Here is a tiny trained network, its code and every weight. The questions are about switching its units off for an input and a target symbol, where a switched-off unit gives its printed mean instead of its output.

import numpy as np


def w(rows, s, z=0):
    codes = np.array(rows[::2]) - 128.0
    scale = np.full(codes.shape[1], s)
    scale[-1] = z or s
    return codes * scale


def f(y):
    return y / 2 * (1 + np.tanh(0.7978845608 * (y + 0.044715 * y**3)))


def softmax(a):
    e = np.exp(a - a.max(-1, keepdims=True))
    return e / e.sum(-1, keepdims=True)


def log_softmax(a):
    a = a - a.max(-1, keepdims=True)
    return a - np.log(np.exp(a).sum(-1, keepdims=True))


def net(x, mask):
    ids = ['ΔΞΨαθλπ'.index(c) for c in x.split()]
    T = len(ids)
    res = E[ids] + P[:T]
    u = 0
    for l in range(3):
        q, k, v = (res @ M[l].T for M in (Q, K, V))
        z = softmax(np.where(np.tri(T) > 0, q @ k.T / 3**0.5, -1e9)) @ v
        res = res + np.where(mask[u], z, O[l][:, -1]) @ O[l][:, :-1]
        u += 1
        y = f(res @ A[l][:, :-1].T + A[l][:, -1])
        res = res + np.where(mask[u : u + 8], y, B[l][:, -1]) @ B[l][:, :-1]
        u += 8
    return log_softmax(res[-1] @ U[:, :-1].T + U[:, -1])


Q, K, V, O, A, B = {}, {}, {}, {}, {}, {}
E = w([
[58,132,162,141,148,124,160],'Δ',
[103,112,134,115,77,54,17],'Ξ',
[97,116,111,94,110,163,74],'Ψ',
[54,183,61,57,122,86,173],'α',
[135,226,86,162,84,187,145],'θ',
[255,64,81,178,71,11,103],'λ',
[46,131,147,22,155,60,98],'π',
],0.017)
P = w([
[25,101,182,2,104,126,194],'0',
[106,110,122,180,117,121,165],'1',
[116,131,133,189,132,150,156],'2',
[113,139,130,188,142,154,147],'3',
[108,145,126,180,147,156,142],'4',
[93,130,125,140,133,123,161],'5',
[105,128,125,135,126,123,148],'6',
[110,122,121,143,119,114,127],'7',
[120,130,115,131,126,152,115],'8',
[110,161,97,152,148,182,98],'9',
[117,149,104,120,147,144,110],'10',
[115,160,113,140,159,169,69],'11',
[93,168,85,90,184,165,80],'12',
[65,152,92,210,159,126,108],'13',
],0.0097)
Q[0] = w([
[107,253,68,167,229,125,29],'0.h1',
[137,165,123,164,233,160,164],'0.h1',
[208,121,193,95,122,171,125],'0.h1',
],0.0055)
K[0] = w([
[214,121,110,112,197,254,19],'0.h1',
[205,166,125,155,171,147,133],'0.h1',
[171,118,158,209,77,96,170],'0.h1',
],0.0051)
V[0] = w([
[145,184,253,142,155,203,71],'0.h1',
[178,96,201,158,113,154,50],'0.h1',
[110,173,193,50,225,137,148],'0.h1',
],0.0074)
O[0] = w([
[176,101,214,142,47,1,219,37],'0.h1',
[123,63,99,3,81,94,158,1],'0.h1',
[189,75,126,140,164,244,100,188],'0.h1',
],0.0072,0.0093)
A[0] = w([
[174,142,169,135,80,35,105,151],'0.n1',
[118,108,150,114,179,166,200,2],'0.n2',
[106,165,100,121,94,97,62,62],'0.n3',
[88,72,94,102,152,189,78,245],'0.n4',
[103,89,214,29,92,199,91,163],'0.n5',
[100,255,88,185,58,53,111,169],'0.n6',
[138,163,140,105,180,150,165,4],'0.n7',
[102,142,153,43,175,119,92,5],'0.n8',
],0.0075,0.0028)
B[0] = w([
[72,144,103,179,112,150,105,128],'0.n1',
[104,96,54,134,159,172,162,126],'0.n2',
[102,161,104,124,186,114,142,158],'0.n3',
[156,231,178,217,122,115,165,254],'0.n4',
[2,159,125,185,169,89,112,146],'0.n5',
[112,86,203,119,127,224,78,205],'0.n6',
[76,56,98,110,97,173,121,140],'0.n7',
[140,165,145,122,175,143,100,156],'0.n8',
],0.0078,0.0095)
Q[1] = w([
[43,199,55,166,156,175,114],'1.h1',
[113,180,54,168,140,191,78],'1.h1',
[157,81,72,63,46,97,253],'1.h1',
],0.0067)
K[1] = w([
[205,223,96,74,119,118,25],'1.h1',
[129,171,37,61,196,123,3],'1.h1',
[87,75,201,211,187,188,88],'1.h1',
],0.0053)
V[1] = w([
[168,134,43,70,121,161,228],'1.h1',
[50,91,245,113,112,221,161],'1.h1',
[154,238,214,221,254,50,118],'1.h1',
],0.0049)
O[1] = w([
[141,113,65,118,188,228,185,73],'1.h1',
[152,144,218,107,118,153,142,147],'1.h1',
[131,165,174,203,2,142,77,254],'1.h1',
],0.0075,0.012)
A[1] = w([
[99,148,128,137,27,211,48,133],'1.n1',
[154,137,162,152,99,159,100,73],'1.n2',
[107,100,113,205,186,27,56,204],'1.n3',
[97,112,138,151,2,190,158,180],'1.n4',
[178,109,179,94,168,113,150,3],'1.n5',
[106,109,221,124,207,185,89,86],'1.n6',
[60,123,169,155,140,110,217,180],'1.n7',
[45,91,107,192,213,169,67,69],'1.n8',
],0.0069,0.0038)
B[1] = w([
[158,161,92,94,123,94,146,250],'1.n1',
[86,71,68,102,203,56,216,170],'1.n2',
[123,158,128,60,107,202,158,174],'1.n3',
[168,159,165,150,79,82,91,182],'1.n4',
[98,144,106,124,172,166,116,125],'1.n5',
[130,111,163,103,171,181,119,167],'1.n6',
[139,113,63,113,88,182,2,140],'1.n7',
[109,95,75,57,142,166,152,185],'1.n8',
],0.0074,0.021)
Q[2] = w([
[118,111,107,113,20,236,126],'2.h1',
[234,57,164,104,168,50,170],'2.h1',
[139,103,216,197,252,83,201],'2.h1',
],0.005)
K[2] = w([
[96,129,199,67,125,177,91],'2.h1',
[103,131,106,113,155,88,254],'2.h1',
[143,101,93,109,154,79,144],'2.h1',
],0.008)
V[2] = w([
[109,208,45,165,42,89,89],'2.h1',
[85,79,84,230,74,146,59],'2.h1',
[253,173,98,167,84,110,181],'2.h1',
],0.006)
O[2] = w([
[127,149,64,97,180,150,49,249],'2.h1',
[228,130,158,60,115,185,150,145],'2.h1',
[114,80,108,234,2,180,103,51],'2.h1',
],0.0095,0.011)
A[2] = w([
[90,231,53,91,125,116,149,237],'2.n1',
[70,179,103,119,71,134,116,206],'2.n2',
[107,107,155,100,151,176,126,113],'2.n3',
[118,125,167,108,137,93,191,37],'2.n4',
[59,157,202,98,94,161,147,107],'2.n5',
[157,101,16,81,90,65,157,251],'2.n6',
[187,148,174,150,140,141,32,249],'2.n7',
[255,112,126,196,137,132,200,110],'2.n8',
],0.0084,0.0027)
B[2] = w([
[154,55,233,159,100,133,108,253],'2.n1',
[170,61,129,128,172,125,152,182],'2.n2',
[148,146,146,151,80,89,172,139],'2.n3',
[80,137,39,100,118,130,1,125],'2.n4',
[167,145,174,182,84,90,131,147],'2.n5',
[129,123,210,190,128,198,86,133],'2.n6',
[25,160,74,111,111,101,195,188],'2.n7',
[54,191,176,167,45,129,92,129],'2.n8',
],0.0078,0.029)
U = w([
[109,181,92,135,140,205,189,154],'Δ',
[123,122,87,85,100,100,121,5],'Ξ',
[160,77,146,254,143,26,211,214],'Ψ',
[180,54,143,155,135,192,185,212],'α',
[185,155,131,95,43,166,235,150],'θ',
[120,86,136,186,57,184,140,93],'λ',
[158,136,130,218,190,33,138,16],'π',
],0.0062,0.003)

Each question gives the input, a string of symbols that net reads in full, and the target symbol t.
The units are the heads (3 rows each of Q, K, V and O) and the neurons (one row each of A and B). Each row of codes is followed by its name. A weight is (code - 128) times the scale printed after its matrix; where a second scale follows, it is the last column's (O, A, B and U).
mask holds one flag per unit, layer by layer, with each layer's heads first. A switched-off unit (its flag False) gives its mean, the last column of its rows in O or B, instead of its output. The means were averaged over made-up inputs and are rounded, as every weight is.
A unit's drop is (log p(t) with every unit on - log p(t) with that unit switched off) / (log p(t) with every unit on - log p(t) with every unit switched off).
The circuit of an input: a set's keep is (log p(t) with only the set's units on - log p(t) with every unit switched off) / (log p(t) with every unit on - log p(t) with every unit switched off). Starting from the 12 units with the biggest drops (on a tie, the unit counted first), units are removed one at a time, each time the one whose removal leaves the highest keep (on an exact tie, the one counted first), for as long as the keep stays at least 0.8.
circuit, biggest first: the units of the circuit, biggest drop first
k most important neurons: the k neurons with the biggest drops, biggest first
top k neurons in layer l: the k neurons of layer l with the biggest drops, biggest first
input π π π α λ π θ α Δ π π Ψ, target Ψ: top 3 neurons in layer 0 -> 0.n8; 0.n6; 0.n4
input Δ Δ π α θ, target θ: circuit, biggest first -> 2.h1; 1.n7; 0.h1; 0.n5
input Δ Ξ λ Δ π α α α Ξ, target θ: 4 most important neurons -> 1.n7; 1.n3; 0.n5; 1.n1
input π λ α α, target α: circuit, biggest first -> 0.h1; 2.n1; 2.n7; 1.n8
input Δ Δ π α Δ Δ, target θ: 2 most important neurons -> 1.n7; 2.n1
input θ π α, target Ψ: circuit, biggest first -> 1.h1; 2.h1; 0.h1; 0.n4
input π Ξ Δ, target π: top neuron in layer 1 -> 1.n6
input α π λ Δ α λ π α α α α θ π, target λ: top 2 neurons in layer 2 -> 2.n1; 2.n5
input λ α π α Δ Δ α λ, target α: circuit, biggest first -> 0.n4; 1.n3
input θ π π, target Ψ: 2 most important neurons -> 0.n6; 2.n5
input π α Ψ Δ Δ α Ξ Ψ, target π: top 2 neurons in layer 0 -> 0.n5; 0.n8
input Ξ Ξ π, target Ξ: 2 most important neurons -> 0.n5; 1.n7
input π π π α, target π: circuit, biggest first -> 0.n5; 2.h1; 1.n3; 1.n7
input α Δ Δ α λ, target λ: most important neuron -> 0.n4
input Ψ π λ α α Δ, target Δ: 2 most important neurons -> 0.n5; 1.n7
input λ α Δ λ, target α: top 2 neurons in layer 2 -> 2.n7; 2.n6
input α α Δ, target Δ: circuit, biggest first -> 2.n1; 1.n6
input Δ Ξ α α Δ Δ Ξ, target θ: top 2 neurons in layer 1 -> 1.n3; 1.n7
input θ α Δ Ψ, target Ψ: 3 most important neurons -> 0.n6; 0.n4; 1.n6
input Ξ α α α α Ξ, target Ξ: top 3 neurons in layer 0 -> 0.n5; 0.n6; 0.n8
input π α Ξ λ Ψ, target π: 2 most important neurons -> 0.n5; 1.n6
input π α α Ξ α α α Ξ Ξ π, target π: 3 most important neurons -> 0.n5; 1.n7; 1.n6
input π Δ λ λ α Δ λ α Ψ π Δ π π α, target Ψ: top 2 neurons in layer 2 -> 2.n1; 2.n2
input π α α Ψ Ξ α Δ π α, target π: top neuron in layer 0 -> 0.n5
input Δ λ α Ψ π α Ψ, target θ: 3 most important neurons -> 1.n7; 0.n5; 1.n1
